Here is a tiny trained network, its code and every weight. The questions are about switching its units off for an input and a class, where a switched-off unit gives its printed mean instead of its output.

import numpy as np


def w(rows, s, z=0):
    codes = np.array(rows[::2]) - 128.0
    scale = np.full(codes.shape[1], s)
    scale[-1] = z or s
    return codes * scale


def f(y):
    return np.maximum(y, 0)


def log_softmax(a):
    a = a - a.max(-1, keepdims=True)
    return a - np.log(np.exp(a).sum(-1, keepdims=True))


def net(x, mask):
    res = np.array(x, float).reshape(1, 4) / 4 @ E
    y = f(res @ A[0][:, :-1].T + A[0][:, -1])
    res = res + np.where(mask, y, B[0][:, -1]) @ B[0][:, :-1]
    return log_softmax(res[-1] @ U[:, :-1].T + U[:, -1])


A, B = {}, {}
E = w([
[136,117,106,134,95,151,117,111,104,119,103,127],'x0',
[165,140,116,73,126,249,207,146,195,185,100,211],'x1',
[67,153,112,107,7,120,120,190,143,90,196,187],'x2',
[154,199,71,69,115,129,63,51,202,144,156,87],'x3',
],0.012)
A[0] = w([
[130,138,116,63,152,237,170,176,167,137,103,175,126],'N1',
[82,125,119,159,121,90,96,127,80,56,156,13,210],'N2',
[152,142,100,67,121,146,79,110,180,135,152,83,14],'N3',
[152,117,96,90,123,196,179,116,157,204,114,193,170],'N4',
[156,204,53,75,130,119,104,81,154,118,177,122,3],'N5',
[104,10,201,162,131,125,210,214,81,78,96,183,16],'N6',
[79,180,95,109,1,153,127,212,136,78,207,156,90],'N7',
[207,101,127,147,209,152,138,93,120,181,53,47,83],'N8',
],0.0088,0.002)
B[0] = w([
[115,45,64,111,148,135,71,203,170,124,178,90,220],'N1',
[48,111,68,154,172,91,55,199,244,98,143,89,234],'N2',
[189,185,81,98,155,72,165,59,133,111,84,103,186],'N3',
[104,100,136,161,171,84,71,206,195,98,99,80,218],'N4',
[220,108,149,1,139,44,218,82,84,94,92,150,202],'N5',
[228,150,66,65,77,99,174,19,121,105,78,119,243],'N6',
[92,158,245,238,123,189,155,103,106,175,150,165,248],'N7',
[72,231,200,132,126,166,60,102,71,234,182,201,221],'N8',
],0.0085,0.016)
U = w([
[80,67,68,137,161,118,53,202,183,104,138,64,247],'0',
[76,191,252,153,135,192,116,87,114,183,151,173,144],'1',
[206,141,60,88,118,100,195,39,128,92,96,108,6],'2',
],0.012,0.0015)

Each question gives the input, the list of numbers given to net, and the class t.
The units are the neurons (one row each of A and B). Each row of codes is followed by its name. A weight is (code - 128) times the scale printed after its matrix; where a second scale follows, it is the last column's (A, B and U).
mask holds one flag per neuron, in row order. A switched-off neuron (its flag False) gives its mean, the last column of its row in B, instead of its output. The means were averaged over made-up inputs and are rounded, as every weight is.
A unit's drop is (log p(t) with every unit on - log p(t) with that unit switched off) / (log p(t) with every unit on - log p(t) with every unit switched off).
The circuit of an input: a set's keep is (log p(t) with only the set's units on - log p(t) with every unit switched off) / (log p(t) with every unit on - log p(t) with every unit switched off). Starting from all 8 units, units are removed one at a time, each time the one whose removal leaves the highest keep (on an exact tie, the one counted first), for as long as the keep stays at least 0.8.
circuit, biggest first: the units of the circuit, biggest drop first
k most important neurons: the k neurons with the biggest drops, biggest first
drop when u is switched off: that unit's drop, to one decimal
input [8,5,-7,4], class 1: circuit, biggest first => N8
input [2,-2,-5,-7], class 2: 2 most important neurons => N6, N7
input [-7,-4,1,-5], class 2: 3 most important neurons => N6, N1, N4
input [-3,8,-4,-8], class 0: 2 most important neurons => N1, N4
input [-4,8,2,-8], class 0: 3 most important neurons => N1, N4, N5
input [7,4,1,-4], class 0: 3 most important neurons => N1, N5, N4
input [-1,2,-4,-7], class 2: 2 most important neurons => N6, N7
input [-6,-7,8,-5], class 1: 2 most important neurons => N7, N1
input [4,6,8,7], class 1: 3 most important neurons => N7, N6, N2
input [5,-1,4,6], class 2: 2 most important neurons => N5, N8
input [2,5,-1,-5], class 0: 4 most important neurons => N1, N4, N5, N3
input [-2,-2,-2,4], class 2: 3 most important neurons => N7, N1, N4
input [-7,-4,5,-6], class 2: 2 most important neurons => N6, N8
input [8,1,6,2], class 1: circuit, biggest first => N7
input [7,1,5,5], class 1: 2 most important neurons => N7, N6
input [-7,8,7,6], class 0: 3 most important neurons => N1, N4, N8
input [7,-4,3,5], class 2: drop when N5 is switched off => 2.4
input [-4,8,4,-7], class 0: drop when N4 is switched off => 1.1
input [-6,-1,-8,8], class 1: drop when N4 is switched off => 0.0
input [7,4,3,-7], class 2: circuit, biggest first => N6
input [2,-1,5,-4], class 1: drop when N5 is switched off => 0.1
